Here is a tiny trained network, its code and every weight. The questions are about switching its units off for an input and a target symbol, where a switched-off unit gives its printed mean instead of its output.

import numpy as np


def w(rows, s, z=0):
    codes = np.array(rows[::2]) - 128.0
    scale = np.full(codes.shape[1], s)
    scale[-1] = z or s
    return codes * scale


def f(y):
    return np.maximum(y, 0)


def softmax(a):
    e = np.exp(a - a.max(-1, keepdims=True))
    return e / e.sum(-1, keepdims=True)


def log_softmax(a):
    a = a - a.max(-1, keepdims=True)
    return a - np.log(np.exp(a).sum(-1, keepdims=True))


def net(x, mask):
    ids = ['Ψαβγεζθλμξστφω'.index(c) for c in x.split()]
    T = len(ids)
    res = E[ids] + P[:T]
    u = 0
    for l in range(3):
        q, k, v = (res @ M[l].T for M in (Q, K, V))
        z = softmax(np.where(np.tri(T) > 0, q @ k.T / 3**0.5, -1e9)) @ v
        res = res + np.where(mask[u], z, O[l][:, -1]) @ O[l][:, :-1]
        u += 1
        y = f(res @ A[l][:, :-1].T + A[l][:, -1])
        res = res + np.where(mask[u : u + 4], y, B[l][:, -1]) @ B[l][:, :-1]
        u += 4
    return log_softmax(res[-1] @ U[:, :-1].T + U[:, -1])


Q, K, V, O, A, B = {}, {}, {}, {}, {}, {}
E = w([
[143,164,127],'Ψ',
[223,157,71],'α',
[141,177,186],'β',
[132,60,109],'γ',
[92,24,119],'ε',
[198,170,142],'ζ',
[69,192,179],'θ',
[212,150,191],'λ',
[204,147,205],'μ',
[75,102,92],'ξ',
[59,44,140],'σ',
[86,195,75],'τ',
[139,5,61],'φ',
[153,171,179],'ω',
],0.013)
P = w([
[255,56,151],'0',
[140,117,150],'1',
[202,113,145],'2',
[167,171,101],'3',
[188,182,77],'4',
[183,182,87],'5',
],0.0075)
Q[0] = w([
[37,23,51],'L0H0',
[228,200,97],'L0H0',
[109,2,23],'L0H0',
],0.0099)
K[0] = w([
[187,199,191],'L0H0',
[145,37,199],'L0H0',
[132,235,252],'L0H0',
],0.013)
V[0] = w([
[215,4,113],'L0H0',
[4,44,133],'L0H0',
[133,185,227],'L0H0',
],0.0036)
O[0] = w([
[137,136,232,254],'L0H0',
[83,210,253,96],'L0H0',
[53,163,239,111],'L0H0',
],0.0045)
A[0] = w([
[254,17,92,155],'L0N0',
[111,40,68,68],'L0N1',
[220,135,226,2],'L0N2',
[49,198,160,22],'L0N3',
],0.0053,0.0045)
B[0] = w([
[154,125,252,254],'L0N0',
[187,193,255,161],'L0N1',
[171,226,97,155],'L0N2',
[220,97,124,129],'L0N3',
],0.0083,0.0074)
Q[1] = w([
[62,2,229],'L1H0',
[186,99,29],'L1H0',
[109,165,64],'L1H0',
],0.0087)
K[1] = w([
[80,44,255],'L1H0',
[140,129,153],'L1H0',
[125,87,14],'L1H0',
],0.0091)
V[1] = w([
[208,83,204],'L1H0',
[181,141,1],'L1H0',
[125,197,36],'L1H0',
],0.0075)
O[1] = w([
[118,132,89,252],'L1H0',
[2,137,135,60],'L1H0',
[123,112,154,39],'L1H0',
],0.016,0.014)
A[1] = w([
[37,123,109,60],'L1N0',
[255,74,90,92],'L1N1',
[204,57,56,4],'L1N2',
[184,174,71,76],'L1N3',
],0.0078,0.0028)
B[1] = w([
[254,142,154,129],'L1N0',
[80,106,117,250],'L1N1',
[84,138,117,199],'L1N2',
[150,139,200,186],'L1N3',
],0.0092,0.024)
Q[2] = w([
[146,73,78],'L2H0',
[163,2,126],'L2H0',
[223,145,77],'L2H0',
],0.0088)
K[2] = w([
[130,56,7],'L2H0',
[254,51,63],'L2H0',
[139,68,165],'L2H0',
],0.0084)
V[2] = w([
[251,147,254],'L2H0',
[56,151,230],'L2H0',
[151,122,150],'L2H0',
],0.0083)
O[2] = w([
[64,101,185,254],'L2H0',
[123,13,77,31],'L2H0',
[55,54,254,156],'L2H0',
],0.0082,0.0092)
A[2] = w([
[71,42,209,168],'L2N0',
[176,255,114,179],'L2N1',
[41,166,88,254],'L2N2',
[231,93,113,234],'L2N3',
],0.0096,0.0049)
B[2] = w([
[209,138,35,247],'L2N0',
[107,52,185,245],'L2N1',
[197,33,102,160],'L2N2',
[11,85,103,255],'L2N3',
],0.011,0.006)
U = w([
[130,37,59,253],'Ψ',
[7,75,113,173],'α',
[154,147,109,94],'β',
[109,156,145,83],'γ',
[103,145,160,64],'ε',
[138,151,122,83],'ζ',
[143,149,117,92],'θ',
[178,192,135,201],'λ',
[185,156,109,109],'μ',
[131,142,128,78],'ξ',
[150,126,147,28],'σ',
[184,116,113,17],'τ',
[93,131,193,13],'φ',
[155,162,113,126],'ω',
],0.013,0.006)

Each question gives the input, a string of symbols that net reads in full, and the target symbol t.
The units are the heads (3 rows each of Q, K, V and O) and the neurons (one row each of A and B). Each row of codes is followed by its name. A weight is (code - 128) times the scale printed after its matrix; where a second scale follows, it is the last column's (O, A, B and U).
mask holds one flag per unit, layer by layer, with each layer's heads first. A switched-off unit (its flag False) gives its mean, the last column of its rows in O or B, instead of its output. The means were averaged over made-up inputs and are rounded, as every weight is.
A unit's drop is (log p(t) with every unit on - log p(t) with that unit switched off) / (log p(t) with every unit on - log p(t) with every unit switched off).
The circuit of an input: a set's keep is (log p(t) with only the set's units on - log p(t) with every unit switched off) / (log p(t) with every unit on - log p(t) with every unit switched off). Starting from the 12 units with the biggest drops (on a tie, the unit counted first), units are removed one at a time, each time the one whose removal leaves the highest keep (on an exact tie, the one counted first), for as long as the keep stays at least 0.8.
units of the circuit, in order: the units of the circuit, biggest drop first
most important unit: the unit with the biggest drop
k most important neurons: the k neurons with the biggest drops, biggest first
k most important neurons of layer l: the k neurons of layer l with the biggest drops, biggest first
drop of u: that unit's drop, to one decimal
input γ ω σ φ ε μ, target φ: units of the circuit, in order => (L2N1; L2N0)
input λ γ φ ξ, target Ψ: units of the circuit, in order => (L2N2)
input φ γ ξ α λ σ, target Ψ: units of the circuit, in order => (L2N2; L0N0)
input λ σ φ ω, target φ: 2 most important neurons => (L1N1; L2N1)
input γ φ λ, target φ: units of the circuit, in order => (L2N1; L0N2; L2N0)
input λ β φ φ ζ, target φ: 2 most important neurons => (L1N1; L2N1)
input φ φ α, target φ: 2 most important neurons => (L2N1; L0N0)
input μ φ λ τ φ, target α: 3 most important neurons => (L2N0; L2N3; L1N1)
input φ φ λ σ φ ω, target φ: 4 most important neurons => (L1N1; L2N1; L1N2; L2N0)
input φ φ ζ, target φ: 2 most important neurons of layer 2 => (L2N1; L2N0)
input τ φ σ λ β φ, target α: 3 most important neurons => (L2N3; L2N0; L1N3)
input φ φ β, target φ: 2 most important neurons => (L2N1; L1N1)
input φ φ λ τ, target Ψ: 2 most important neurons => (L0N0; L2N2)
input λ λ σ, target Ψ: most important unit => L1N3
input ε φ φ λ, target φ: drop of L0N2 => 0.0
input β γ ξ ζ τ, target Ψ: drop of L1H0 => 0.1
input φ φ φ μ, target φ: drop of L2N1 => 0.5
